Here is a tiny trained network, its code and every weight. The questions are about switching its units off for an input and a class, where a switched-off unit gives its printed mean instead of its output.

import numpy as np


def w(rows, s, z=0):
    codes = np.array(rows[::2]) - 128.0
    scale = np.full(codes.shape[1], s)
    scale[-1] = z or s
    return codes * scale


def f(y):
    return np.maximum(y, 0)


def log_softmax(a):
    a = a - a.max(-1, keepdims=True)
    return a - np.log(np.exp(a).sum(-1, keepdims=True))


def net(x, mask):
    res = np.array(x, float).reshape(1, 2) / 4 @ E
    y = f(res @ A[0][:, :-1].T + A[0][:, -1])
    res = res + np.where(mask, y, B[0][:, -1]) @ B[0][:, :-1]
    return log_softmax(res[-1] @ U[:, :-1].T + U[:, -1])


A, B = {}, {}
E = w([
[51,20,213,220,41,199,141,118],'x0',
[142,79,111,5,76,151,232,231],'x1',
],0.011)
A[0] = w([
[173,167,74,66,216,62,106,137,157],'n0',
[115,38,160,176,89,141,157,171,189],'n1',
[148,171,112,80,77,162,164,214,253],'n2',
[17,71,247,219,42,190,131,83,118],'n3',
[163,205,70,95,207,84,99,131,162],'n4',
[178,173,132,143,183,118,49,93,162],'n5',
[90,91,140,112,76,189,148,155,198],'n6',
[163,145,124,60,122,156,150,168,96],'n7',
[90,42,126,134,87,185,153,153,16],'n8',
[152,224,102,135,149,128,112,123,166],'n9',
[123,185,106,148,173,113,117,70,150],'n10',
],0.012,0.0041)
B[0] = w([
[118,156,76,167,117,60,104,103,218],'n0',
[95,129,147,51,84,162,174,188,197],'n1',
[200,187,113,144,214,121,85,195,199],'n2',
[94,115,147,144,24,218,236,129,254],'n3',
[117,109,121,161,114,22,97,47,214],'n4',
[27,117,213,172,52,109,28,2,187],'n5',
[156,68,129,57,191,193,141,176,186],'n6',
[136,160,42,120,202,99,131,106,175],'n7',
[126,44,118,53,129,186,98,227,182],'n8',
[108,56,156,143,155,43,39,124,178],'n9',
[67,123,172,150,142,139,102,49,175],'n10',
],0.0097,0.025)
U = w([
[220,107,95,45,214,171,78,165,183],'0',
[109,102,131,157,122,54,3,23,217],'1',
[105,158,181,205,78,191,142,23,141],'2',
[153,67,130,64,88,187,184,162,7],'3',
[254,215,39,145,189,75,144,95,63],'4',
],0.0083,0.0016)

Each question gives the input, the list of numbers given to net, and the class t.
The units are the neurons (one row each of A and B). Each row of codes is followed by its name. A weight is (code - 128) times the scale printed after its matrix; where a second scale follows, it is the last column's (A, B and U).
mask holds one flag per neuron, in row order. A switched-off neuron (its flag False) gives its mean, the last column of its row in B, instead of its output. The means were averaged over made-up inputs and are rounded, as every weight is.
A unit's drop is (log p(t) with every unit on - log p(t) with that unit switched off) / (log p(t) with every unit on - log p(t) with every unit switched off).
The circuit of an input: a set's keep is (log p(t) with only the set's units on - log p(t) with every unit switched off) / (log p(t) with every unit on - log p(t) with every unit switched off). Starting from all 11 units, units are removed one at a time, each time the one whose removal leaves the highest keep (on an exact tie, the one counted first), for as long as the keep stays at least 0.8.
circuit, biggest first: the units of the circuit, biggest drop first
top k neurons: the k neurons with the biggest drops, biggest first
drop when u is switched off: that unit's drop, to one decimal
input [-2,7], class 0: top 2 neurons => (n4, n6)
input [2,6], class 0: circuit, biggest first => (n3, n2)
input [-1,4], class 0: top 2 neurons => (n4, n0)
input [4,-4], class 2: top 3 neurons => (n8, n6, n2)
input [1,-6], class 2: top 2 neurons => (n4, n0)
input [0,1], class 0: top neuron => (n3)
input [-1,1], class 4: top 2 neurons => (n5, n3)
input [-6,4], class 4: top 2 neurons => (n5, n2)
input [1,3], class 0: drop when n3 is switched off => 0.7
input [-5,6], class 4: drop when n7 is switched off => 0.0
input [1,-8], class 2: drop when n0 is switched off => 0.2
